Below is a small trained network, with its code and all its weights. Each question gives an input and a class and asks what happens when units are switched off, that is, made to give their printed mean instead of their output.

import numpy as np


def w(rows, s, z=0):
    codes = np.array(rows[::2]) - 128.0
    scale = np.full(codes.shape[1], s)
    scale[-1] = z or s
    return codes * scale


def norm(h):
    return h / np.sqrt((h * h).mean(-1, keepdims=True) + 1e-5)


def f(y):
    return np.maximum(y, 0)


def log_softmax(a):
    a = a - a.max(-1, keepdims=True)
    return a - np.log(np.exp(a).sum(-1, keepdims=True))


def net(x, mask):
    res = np.array(x, float).reshape(1, 4) / 4 @ E
    u = 0
    for l in range(2):
        y = f(norm(res) @ A[l][:, :-1].T + A[l][:, -1])
        res = res + np.where(mask[u : u + 16], y, B[l][:, -1]) @ B[l][:, :-1]
        u += 16
    return log_softmax(norm(res)[-1] @ U[:, :-1].T + U[:, -1])


A, B = {}, {}
E = w([
[129,128,127,129],'x0',
[170,225,22,158],'x1',
[65,178,89,253],'x2',
[131,28,67,142],'x3',
],0.00053)
A[0] = w([
[143,180,104,95,25],'L0N1',
[73,115,113,136,44],'L0N2',
[155,69,74,81,101],'L0N3',
[168,173,80,101,193],'L0N4',
[4,136,186,184,18],'L0N5',
[180,151,104,177,42],'L0N6',
[173,150,103,179,49],'L0N7',
[120,78,92,142,58],'L0N8',
[66,162,227,115,191],'L0N9',
[177,191,115,116,182],'L0N10',
[97,101,85,148,57],'L0N11',
[118,176,113,139,191],'L0N12',
[233,122,111,92,97],'L0N13',
[113,150,112,173,102],'L0N14',
[95,90,155,159,254],'L0N15',
[134,126,132,127,80],'L0N16',
],0.003,0.00095)
B[0] = w([
[174,90,176,174,160],'L0N1',
[158,98,163,143,146],'L0N2',
[24,154,75,142,205],'L0N3',
[82,128,175,200,222],'L0N4',
[219,198,102,182,217],'L0N5',
[106,57,103,95,167],'L0N6',
[86,54,94,67,170],'L0N7',
[131,122,249,126,169],'L0N8',
[77,190,62,92,250],'L0N9',
[104,81,182,195,221],'L0N10',
[175,83,151,146,165],'L0N11',
[125,14,109,134,210],'L0N12',
[85,172,162,211,197],'L0N13',
[132,63,83,59,186],'L0N14',
[223,127,90,99,240],'L0N15',
[129,121,137,129,128],'L0N16',
],0.0017,0.0015)
A[1] = w([
[129,185,174,32,6],'L1N1',
[148,190,236,168,179],'L1N2',
[36,160,64,169,226],'L1N3',
[131,52,151,240,140],'L1N4',
[65,5,125,98,186],'L1N5',
[87,117,54,147,179],'L1N6',
[50,107,129,186,120],'L1N7',
[108,118,162,168,107],'L1N8',
[184,101,208,173,55],'L1N9',
[54,89,48,203,127],'L1N10',
[253,108,145,161,106],'L1N11',
[229,101,160,147,48],'L1N12',
[211,84,155,102,100],'L1N13',
[84,201,39,146,254],'L1N14',
[116,40,132,83,211],'L1N15',
[203,250,143,156,195],'L1N16',
],0.002,0.00059)
B[1] = w([
[36,211,210,154,160],'L1N1',
[171,103,82,167,181],'L1N2',
[139,122,145,80,228],'L1N3',
[140,151,156,126,250],'L1N4',
[159,149,75,124,237],'L1N5',
[133,141,149,79,197],'L1N6',
[113,177,152,108,201],'L1N7',
[103,154,124,158,157],'L1N8',
[174,82,135,225,153],'L1N9',
[119,145,184,88,246],'L1N10',
[47,151,163,151,162],'L1N11',
[90,157,179,156,149],'L1N12',
[109,131,123,161,160],'L1N13',
[134,110,131,74,216],'L1N14',
[155,156,69,152,207],'L1N15',
[135,4,65,94,193],'L1N16',
],0.0023,0.0017)
U = w([
[53,211,208,54,150],'0',
[176,87,30,76,193],'1',
[157,109,184,254,3],'2',
],0.0071,0.00065)

Each question gives the input, the list of numbers given to net, and the class t.
The units are the neurons (one row each of A and B). Each row of codes is followed by its name. A weight is (code - 128) times the scale printed after its matrix; where a second scale follows, it is the last column's (A, B and U).
mask holds one flag per neuron, layer by layer. A switched-off neuron (its flag False) gives its mean, the last column of its row in B, instead of its output. The means were averaged over made-up inputs and are rounded, as every weight is.
A unit's drop is (log p(t) with every unit on - log p(t) with that unit switched off) / (log p(t) with every unit on - log p(t) with every unit switched off).
The circuit of an input: a set's keep is (log p(t) with only the set's units on - log p(t) with every unit switched off) / (log p(t) with every unit on - log p(t) with every unit switched off). Starting from the 12 units with the biggest drops (on a tie, the unit counted first), units are removed one at a time, each time the one whose removal leaves the highest keep (on an exact tie, the one counted first), for as long as the keep stays at least 0.8.
circuit, biggest first: the units of the circuit, biggest drop first
unit that matters most: the unit with the biggest drop
top k neurons: the k neurons with the biggest drops, biggest first
k most important neurons of layer l: the k neurons of layer l with the biggest drops, biggest first
drop when u is switched off: that unit's drop, to one decimal
input [0,8,-4,-7], class 2: unit that matters most -> L0N10
input [2,1,-3,0], class 2: circuit, biggest first -> (L0N13 L1N2)
input [-1,-6,8,-4], class 1: top 3 neurons -> (L0N5 L0N9 L1N16)
input [7,5,-6,1], class 0: top 3 neurons -> (L0N3 L0N5 L0N15)
input [-8,7,-1,-2], class 2: circuit, biggest first -> (L0N10 L0N4)
input [4,5,-4,1], class 0: circuit, biggest first -> (L0N3 L0N15 L1N16)
input [-7,-8,1,-6], class 1: top 2 neurons -> (L0N5 L1N16)
input [-2,0,5,-2], class 1: 2 most important neurons of layer 0 -> (L0N5 L0N4)
input [-8,1,0,-3], class 2: top 3 neurons -> (L0N10 L0N1 L0N3)
input [7,2,-7,7], class 0: 2 most important neurons of layer 0 -> (L0N3 L0N13)
input [2,2,-5,5], class 0: 2 most important neurons of layer 0 -> (L0N3 L0N13)
input [6,4,7,-2], class 0: top 2 neurons -> (L1N10 L1N16)
input [-4,-6,7,-6], class 1: top 2 neurons -> (L0N5 L0N9)
input [4,7,4,0], class 0: unit that matters most -> L1N10
input [7,-4,7,-7], class 1: top 2 neurons -> (L0N5 L1N16)
input [2,7,-7,5], class 0: top 2 neurons -> (L0N3 L0N13)
input [-5,-1,6,-5], class 1: drop when L1N16 is switched off -> 0.2
input [1,-2,5,-6], class 1: drop when L1N16 is switched off -> 0.1
input [1,1,-5,2], class 0: drop when L0N13 is switched off -> 0.3
input [-2,3,-3,-7], class 2: unit that matters most -> L0N10
